Below are the code and all the weights of a small trained network. Each question names an input and a class and asks about switching units off, where a switched-off unit gives its printed mean instead of its output.

import numpy as np


def w(rows, s, z=0):
    codes = np.array(rows[::2]) - 128.0
    scale = np.full(codes.shape[1], s)
    scale[-1] = z or s
    return codes * scale


def f(y):
    return y / 2 * (1 + np.tanh(0.7978845608 * (y + 0.044715 * y**3)))


def log_softmax(a):
    a = a - a.max(-1, keepdims=True)
    return a - np.log(np.exp(a).sum(-1, keepdims=True))


def net(x, mask):
    res = np.array(x, float).reshape(1, 6) / 4 @ E
    y = f(res @ A[0][:, :-1].T + A[0][:, -1])
    res = res + np.where(mask, y, B[0][:, -1]) @ B[0][:, :-1]
    return log_softmax(res[-1] @ U[:, :-1].T + U[:, -1])


A, B = {}, {}
E = w([
[206,223,15,90],'x0',
[100,154,208,1],'x1',
[146,169,222,98],'x2',
[189,160,210,109],'x3',
[249,47,177,116],'x4',
[104,150,210,234],'x5',
],0.009)
A[0] = w([
[208,186,153,18,205],'neuron 0',
[23,187,151,201,162],'neuron 1',
[96,148,178,3,202],'neuron 2',
[131,47,15,100,252],'neuron 3',
[185,82,181,159,210],'neuron 4',
[106,61,182,176,230],'neuron 5',
],0.012,0.004)
B[0] = w([
[247,100,90,81,251],'neuron 0',
[38,195,203,100,243],'neuron 1',
[120,62,74,11,249],'neuron 2',
[89,148,22,194,252],'neuron 3',
[187,51,232,201,210],'neuron 4',
[64,84,193,151,232],'neuron 5',
],0.011,0.012)
U = w([
[50,163,24,192,4],'0',
[230,155,122,152,163],'1',
[101,19,221,174,112],'2',
[152,80,111,11,130],'3',
[34,216,172,90,246],'4',
],0.012,0.0038)

Each question gives the input, the list of numbers given to net, and the class t.
The units are the neurons (one row each of A and B). Each row of codes is followed by its name. A weight is (code - 128) times the scale printed after its matrix; where a second scale follows, it is the last column's (A, B and U).
mask holds one flag per neuron, in row order. A switched-off neuron (its flag False) gives its mean, the last column of its row in B, instead of its output. The means were averaged over made-up inputs and are rounded, as every weight is.
A unit's drop is (log p(t) with every unit on - log p(t) with that unit switched off) / (log p(t) with every unit on - log p(t) with every unit switched off).
The circuit of an input: a set's keep is (log p(t) with only the set's units on - log p(t) with every unit switched off) / (log p(t) with every unit on - log p(t) with every unit switched off). Starting from all 6 units, units are removed one at a time, each time the one whose removal leaves the highest keep (on an exact tie, the one counted first), for as long as the keep stays at least 0.8.
units of the circuit, in order: the units of the circuit, biggest drop first
k most important neurons: the k neurons with the biggest drops, biggest first
drop of u: that unit's drop, to one decimal
input [8,4,-6,-2,3,6], class 1: units of the circuit, in order => neuron 2
input [6,-1,2,-1,-2,1], class 1: 4 most important neurons => neuron 2; neuron 3; neuron 1; neuron 5
input [7,-3,1,5,-6,-1], class 1: 2 most important neurons => neuron 2; neuron 3
input [-3,1,-2,4,-4,-1], class 4: units of the circuit, in order => neuron 0; neuron 4
input [7,4,-6,2,1,6], class 1: units of the circuit, in order => neuron 2; neuron 1
input [2,0,-7,-4,4,7], class 0: 2 most important neurons => neuron 3; neuron 0
input [8,-3,0,-4,7,-6], class 0: 2 most important neurons => neuron 3; neuron 4
input [6,2,1,8,-3,8], class 1: 2 most important neurons => neuron 0; neuron 5
input [-7,7,-1,-8,-5,8], class 4: drop of neuron 1 => 0.5
input [-2,8,4,-4,-7,-1], class 3: drop of neuron 2 => 2.2
input [-2,-4,-6,-7,-7,8], class 4: drop of neuron 1 => 0.9
input [2,1,-5,-4,-1,-4], class 0: drop of neuron 2 => 0.0
